Below is a small trained network, with its code and all its weights. Each question gives an input and a class and asks what happens when units are switched off, that is, made to give their printed mean instead of their output.

import numpy as np


def w(rows, s, z=0):
    codes = np.array(rows[::2]) - 128.0
    scale = np.full(codes.shape[1], s)
    scale[-1] = z or s
    return codes * scale


def f(y):
    return np.maximum(y, 0)


def log_softmax(a):
    a = a - a.max(-1, keepdims=True)
    return a - np.log(np.exp(a).sum(-1, keepdims=True))


def net(x, mask):
    res = np.array(x, float).reshape(1, 8) / 4 @ E
    y = f(res @ A[0][:, :-1].T + A[0][:, -1])
    res = res + np.where(mask, y, B[0][:, -1]) @ B[0][:, :-1]
    return log_softmax(res[-1] @ U[:, :-1].T + U[:, -1])


A, B = {}, {}
E = w([
[123,152,136,108,98,131,155,150,92,121],'x0',
[89,47,159,160,127,114,128,109,116,78],'x1',
[37,118,63,24,154,81,155,61,179,103],'x2',
[123,180,31,182,109,194,135,89,112,30],'x3',
[114,148,117,142,245,151,155,72,16,179],'x4',
[128,192,149,140,111,110,255,161,138,113],'x5',
[147,117,121,132,137,128,134,123,145,131],'x6',
[187,11,104,61,113,164,134,118,97,116],'x7',
],0.0089)
A[0] = w([
[232,136,166,214,115,178,105,179,101,143,24],'neuron 1',
[173,110,137,145,50,103,99,143,194,100,195],'neuron 2',
[136,152,72,81,126,100,125,98,159,139,201],'neuron 3',
[117,147,151,133,130,123,220,152,140,116,211],'neuron 4',
[81,189,144,167,176,94,79,154,159,112,208],'neuron 5',
[152,163,75,131,111,154,147,114,69,81,146],'neuron 6',
[128,120,254,70,143,68,127,172,121,227,38],'neuron 7',
[131,109,139,161,217,154,157,102,57,170,51],'neuron 8',
[138,182,97,153,115,175,110,112,107,50,1],'neuron 9',
],0.0099,0.0026)
B[0] = w([
[33,22,101,25,94,13,162,152,50,139,245],'neuron 1',
[84,199,205,94,130,214,120,113,146,228,230],'neuron 2',
[93,81,141,83,177,92,222,144,64,99,193],'neuron 3',
[176,93,139,158,168,149,69,220,71,139,202],'neuron 4',
[138,42,128,64,172,192,110,126,64,116,205],'neuron 5',
[174,103,176,131,107,102,120,127,158,103,205],'neuron 6',
[170,94,91,149,78,87,38,58,202,106,227],'neuron 7',
[140,254,128,120,75,193,183,134,161,222,218],'neuron 8',
[204,143,107,210,88,77,95,68,186,73,201],'neuron 9',
],0.0078,0.011)
U = w([
[2,83,112,111,119,15,201,143,94,107,81],'0',
[211,126,123,210,77,69,99,57,210,90,37],'1',
[129,105,200,147,130,147,151,108,100,123,248],'2',
[68,208,197,146,51,229,175,106,156,191,2],'3',
[150,56,130,128,160,206,104,166,80,104,174],'4',
[164,75,147,147,169,179,94,177,98,122,175],'5',
],0.0069,0.0044)

Each question gives the input, the list of numbers given to net, and the class t.
The units are the neurons (one row each of A and B). Each row of codes is followed by its name. A weight is (code - 128) times the scale printed after its matrix; where a second scale follows, it is the last column's (A, B and U).
mask holds one flag per neuron, in row order. A switched-off neuron (its flag False) gives its mean, the last column of its row in B, instead of its output. The means were averaged over made-up inputs and are rounded, as every weight is.
A unit's drop is (log p(t) with every unit on - log p(t) with that unit switched off) / (log p(t) with every unit on - log p(t) with every unit switched off).
The circuit of an input: a set's keep is (log p(t) with only the set's units on - log p(t) with every unit switched off) / (log p(t) with every unit on - log p(t) with every unit switched off). Starting from all 9 units, units are removed one at a time, each time the one whose removal leaves the highest keep (on an exact tie, the one counted first), for as long as the keep stays at least 0.8.
units of the circuit, in order: the units of the circuit, biggest drop first
most important unit: the unit with the biggest drop
k most important neurons: the k neurons with the biggest drops, biggest first
drop when u is switched off: that unit's drop, to one decimal
input [4,-7,-3,-5,-2,6,-2,-1], class 5: most important neuron : neuron 4
input [-1,-4,0,7,7,4,6,5], class 1: units of the circuit, in order : neuron 9; neuron 6
input [2,1,-7,-8,-2,4,-7,-7], class 1: 2 most important neurons : neuron 7; neuron 3
input [-5,7,1,-4,-5,-3,2,-8], class 4: 3 most important neurons : neuron 5; neuron 8; neuron 9
input [7,8,3,3,4,1,-6,-1], class 2: 4 most important neurons : neuron 1; neuron 7; neuron 2; neuron 6
input [1,-3,0,2,-3,6,0,-8], class 4: units of the circuit, in order : neuron 5; neuron 4
input [-1,0,4,-3,-7,2,4,3], class 3: 3 most important neurons : neuron 2; neuron 1; neuron 5
input [-7,-6,5,-5,6,3,4,3], class 3: 4 most important neurons : neuron 8; neuron 1; neuron 9; neuron 5
input [-6,-7,-4,8,0,4,5,0], class 1: 2 most important neurons : neuron 9; neuron 6
input [-1,3,6,-4,-4,7,-4,-1], class 5: units of the circuit, in order : neuron 1; neuron 4
input [-2,6,5,7,-2,-5,-1,-1], class 1: 2 most important neurons : neuron 1; neuron 9
input [8,-1,-7,1,-6,-4,-1,-7], class 0: 2 most important neurons : neuron 1; neuron 8
input [-8,2,6,-1,8,1,-6,1], class 3: 2 most important neurons : neuron 8; neuron 1
input [4,4,4,-7,-1,7,0,-5], class 1: most important unit : neuron 7
input [3,-4,5,6,-7,4,5,4], class 3: 3 most important neurons : neuron 2; neuron 1; neuron 7
input [-4,-6,-5,-3,2,4,-2,-8], class 4: 2 most important neurons : neuron 5; neuron 4
input [7,-5,6,-2,-1,-8,1,-8], class 4: drop when neuron 1 is switched off : 1.5
input [-8,-7,-1,-3,-5,0,-2,5], class 3: drop when neuron 8 is switched off : -0.3
input [6,8,4,3,-4,0,-4,-5], class 4: drop when neuron 4 is switched off : 0.1
input [1,-5,5,2,5,1,-3,-8], class 4: most important unit : neuron 5
